Below is a small trained network, with its code and all its weights. Each question gives an input and a class and asks what happens when units are switched off, that is, made to give their printed mean instead of their output.

import numpy as np


def w(rows, s, z=0):
    codes = np.array(rows[::2]) - 128.0
    scale = np.full(codes.shape[1], s)
    scale[-1] = z or s
    return codes * scale


def f(y):
    return np.maximum(y, 0)


def log_softmax(a):
    a = a - a.max(-1, keepdims=True)
    return a - np.log(np.exp(a).sum(-1, keepdims=True))


def net(x, mask):
    res = np.array(x, float).reshape(1, 3) / 4 @ E
    y = f(res @ A[0][:, :-1].T + A[0][:, -1])
    res = res + np.where(mask, y, B[0][:, -1]) @ B[0][:, :-1]
    return log_softmax(res[-1] @ U[:, :-1].T + U[:, -1])


A, B = {}, {}
E = w([
[175,178,122,112,104,85,2,193,161,99,129,89],'x0',
[199,108,164,98,38,151,158,141,109,242,149,76],'x1',
[63,245,123,97,97,215,121,172,94,120,188,70],'x2',
],0.016)
A[0] = w([
[153,161,131,121,66,170,141,132,118,205,139,102,3],'N1',
[153,69,139,127,118,122,214,110,124,182,121,143,182],'N2',
[178,72,137,116,106,91,135,122,133,166,117,130,116],'N3',
[78,160,136,130,160,152,148,128,135,89,131,131,151],'N4',
[202,90,124,125,117,100,62,134,126,161,131,126,80],'N5',
[185,81,126,135,115,77,140,126,138,179,119,126,138],'N6',
[121,111,130,138,146,120,151,121,125,122,120,136,149],'N7',
[143,76,128,134,183,73,118,112,126,88,106,150,244],'N8',
[134,82,127,127,144,87,105,113,135,92,106,154,145],'N9',
[109,142,132,129,135,94,115,145,137,133,121,117,125],'N10',
[93,179,120,121,154,127,43,149,133,59,130,120,128],'N11',
[87,127,119,133,136,146,200,114,124,120,131,130,254],'N12',
[136,69,118,141,154,92,130,130,144,71,126,141,221],'N13',
[181,147,132,123,118,113,6,155,135,121,130,122,140],'N14',
[132,135,115,110,145,89,142,110,131,112,128,138,186],'N15',
],0.02,0.0077)
B[0] = w([
[103,149,194,114,136,159,107,145,177,220,149,66,220],'N1',
[238,144,117,142,132,232,101,129,132,106,146,116,247],'N2',
[169,95,94,138,129,95,114,121,101,77,101,174,216],'N3',
[88,97,132,114,115,98,146,120,95,80,103,190,212],'N4',
[109,131,130,137,127,14,170,137,114,106,119,169,212],'N5',
[173,116,98,156,130,106,164,103,108,74,108,177,225],'N6',
[105,115,118,122,126,172,118,124,109,130,138,125,168],'N7',
[96,143,175,109,132,163,114,140,164,197,134,65,254],'N8',
[126,129,154,117,116,125,106,149,147,180,152,95,217],'N9',
[129,143,94,137,153,140,119,117,149,116,106,112,153],'N10',
[159,136,5,130,135,202,121,120,102,78,159,101,253],'N11',
[50,126,154,97,135,157,158,129,113,125,112,191,223],'N12',
[97,164,171,123,126,152,127,130,149,176,154,95,229],'N13',
[173,110,112,168,116,23,83,120,154,136,122,54,245],'N14',
[126,148,128,108,115,162,132,159,113,140,128,120,170],'N15',
],0.022,0.03)
U = w([
[105,163,254,76,130,200,144,183,170,226,140,149,186],'0',
[216,122,73,167,133,176,99,104,116,61,131,137,231],'1',
[99,171,151,126,107,66,71,201,204,210,158,26,98],'2',
[188,68,152,186,106,39,133,121,146,105,54,164,5],'3',
[15,114,123,57,135,127,194,121,62,73,96,225,149],'4',
],0.0086,0.0024)

Each question gives the input, the list of numbers given to net, and the class t.
The units are the neurons (one row each of A and B). Each row of codes is followed by its name. A weight is (code - 128) times the scale printed after its matrix; where a second scale follows, it is the last column's (A, B and U).
mask holds one flag per neuron, in row order. A switched-off neuron (its flag False) gives its mean, the last column of its row in B, instead of its output. The means were averaged over made-up inputs and are rounded, as every weight is.
A unit's drop is (log p(t) with every unit on - log p(t) with that unit switched off) / (log p(t) with every unit on - log p(t) with every unit switched off).
The circuit of an input: a set's keep is (log p(t) with only the set's units on - log p(t) with every unit switched off) / (log p(t) with every unit on - log p(t) with every unit switched off). Starting from the 12 units with the biggest drops (on a tie, the unit counted first), units are removed one at a time, each time the one whose removal leaves the highest keep (on an exact tie, the one counted first), for as long as the keep stays at least 0.8.
units of the circuit, in order: the units of the circuit, biggest drop first
unit that matters most: the unit with the biggest drop
k most important neurons: the k neurons with the biggest drops, biggest first
drop of u: that unit's drop, to one decimal
input [6,1,-8], class 3: unit that matters most	N6
input [8,1,-6], class 3: 4 most important neurons	[N6, N5, N3, N1]
input [0,-6,4], class 4: 3 most important neurons	[N2, N4, N14]
input [6,1,-7], class 3: 4 most important neurons	[N6, N3, N5, N1]
input [0,5,-3], class 1: 2 most important neurons	[N2, N14]
input [1,0,-8], class 2: 4 most important neurons	[N8, N13, N9, N12]
input [1,-4,7], class 1: 2 most important neurons	[N11, N5]
input [-8,-8,1], class 4: 2 most important neurons	[N4, N1]
input [-3,-1,1], class 4: 2 most important neurons	[N1, N8]
input [-3,8,0], class 1: 2 most important neurons	[N2, N8]
input [7,0,6], class 1: 3 most important neurons	[N11, N8, N13]
input [6,-7,7], class 1: drop of N11	1.6
input [4,6,-6], class 3: drop of N2	0.0
input [-7,8,-3], class 1: units of the circuit, in order	[N2]
input [-5,7,3], class 0: drop of N1	7.2
